Below is a small trained network, with its code and all its weights. Each question gives an input and a class and asks what happens when units are switched off, that is, made to give their printed mean instead of their output.

import numpy as np


def w(rows, s, z=0):
    codes = np.array(rows[::2]) - 128.0
    scale = np.full(codes.shape[1], s)
    scale[-1] = z or s
    return codes * scale


def f(y):
    return y / 2 * (1 + np.tanh(0.7978845608 * (y + 0.044715 * y**3)))


def log_softmax(a):
    a = a - a.max(-1, keepdims=True)
    return a - np.log(np.exp(a).sum(-1, keepdims=True))


def net(x, mask):
    res = np.array(x, float).reshape(1, 6) / 4 @ E
    y = f(res @ A[0][:, :-1].T + A[0][:, -1])
    res = res + np.where(mask, y, B[0][:, -1]) @ B[0][:, :-1]
    return log_softmax(res[-1] @ U[:, :-1].T + U[:, -1])


A, B = {}, {}
E = w([
[135,126,133,123,131,129],'x0',
[149,164,128,148,67,14],'x1',
[194,128,65,228,36,215],'x2',
[131,128,128,132,131,127],'x3',
[253,205,96,179,253,104],'x4',
[180,9,90,103,148,74],'x5',
],0.0048)
A[0] = w([
[186,11,127,118,136,108,66],'n0',
[88,233,160,133,118,168,93],'n1',
[89,147,127,79,172,85,69],'n2',
[161,161,147,162,45,4,51],'n3',
[116,83,151,124,201,238,40],'n4',
[170,126,76,167,65,170,46],'n5',
[225,157,159,124,173,132,68],'n6',
[96,114,132,99,83,126,33],'n7',
[183,105,123,184,74,158,73],'n8',
[62,75,132,104,49,142,2],'n9',
[101,133,153,91,164,96,60],'n10',
[104,134,157,78,167,94,41],'n11',
[163,168,85,162,197,110,50],'n12',
],0.013,0.0088)
B[0] = w([
[129,162,61,171,103,62,206],'n0',
[144,118,75,150,106,51,251],'n1',
[145,136,159,97,151,112,187],'n2',
[129,109,63,97,141,192,232],'n3',
[149,116,67,72,132,183,192],'n4',
[153,167,166,81,146,101,207],'n5',
[70,110,154,100,84,126,252],'n6',
[116,255,113,196,64,188,122],'n7',
[134,153,165,79,167,99,211],'n8',
[49,114,165,104,107,124,203],'n9',
[157,184,144,122,130,136,153],'n10',
[159,186,142,97,123,133,157],'n11',
[65,131,148,128,88,148,241],'n12',
],0.036,0.0029)
U = w([
[70,131,155,110,97,122,77],'0',
[152,163,167,87,165,97,97],'1',
[125,110,133,122,141,115,250],'2',
[122,113,131,127,137,112,239],'3',
[126,128,93,130,123,66,70],'4',
[128,117,94,93,142,154,98],'5',
[165,99,211,249,174,155,92],'6',
[162,143,181,211,135,174,45],'7',
],0.013,0.017)

Each question gives the input, the list of numbers given to net, and the class t.
The units are the neurons (one row each of A and B). Each row of codes is followed by its name. A weight is (code - 128) times the scale printed after its matrix; where a second scale follows, it is the last column's (A, B and U).
mask holds one flag per neuron, in row order. A switched-off neuron (its flag False) gives its mean, the last column of its row in B, instead of its output. The means were averaged over made-up inputs and are rounded, as every weight is.
A unit's drop is (log p(t) with every unit on - log p(t) with that unit switched off) / (log p(t) with every unit on - log p(t) with every unit switched off).
The circuit of an input: a set's keep is (log p(t) with only the set's units on - log p(t) with every unit switched off) / (log p(t) with every unit on - log p(t) with every unit switched off). Starting from the 12 units with the biggest drops (on a tie, the unit counted first), units are removed one at a time, each time the one whose removal leaves the highest keep (on an exact tie, the one counted first), for as long as the keep stays at least 0.8.
units of the circuit, in order: the units of the circuit, biggest drop first
most important unit: the unit with the biggest drop
top k neurons: the k neurons with the biggest drops, biggest first
drop of u: that unit's drop, to one decimal
input [2,1,-3,-6,-3,8], class 4: most important unit => n0
input [-2,4,-6,1,2,1], class 1: units of the circuit, in order => [n2 n11]
input [-6,3,-4,-2,7,-6], class 0: top 2 neurons => [n12 n6]
input [-3,-8,-7,3,-7,3], class 5: top 2 neurons => [n4 n6]
input [-1,-8,-1,-2,7,-5], class 5: top 2 neurons => [n4 n9]
input [0,-8,-5,-7,-7,-2], class 5: top 3 neurons => [n4 n6 n12]
input [8,5,0,3,8,4], class 0: top 2 neurons => [n6 n12]
input [3,-1,-2,-3,8,-6], class 0: top 2 neurons => [n12 n6]
input [-1,5,-8,-7,4,2], class 1: top 3 neurons => [n2 n11 n10]
input [-2,1,1,2,4,2], class 0: top 2 neurons => [n1 n6]
input [-1,6,-2,4,-3,-5], class 5: top 2 neurons => [n3 n0]
input [-3,-8,3,-5,-3,7], class 5: top 2 neurons => [n4 n1]
input [6,6,-5,5,4,7], class 4: drop of n0 => 2.7
input [-6,7,-7,-6,-4,-1], class 1: drop of n12 => 0.1
input [-2,1,-5,-1,-2,6], class 4: units of the circuit, in order => [n0]
input [-3,-8,1,0,-3,-5], class 5: drop of n4 => 1.3
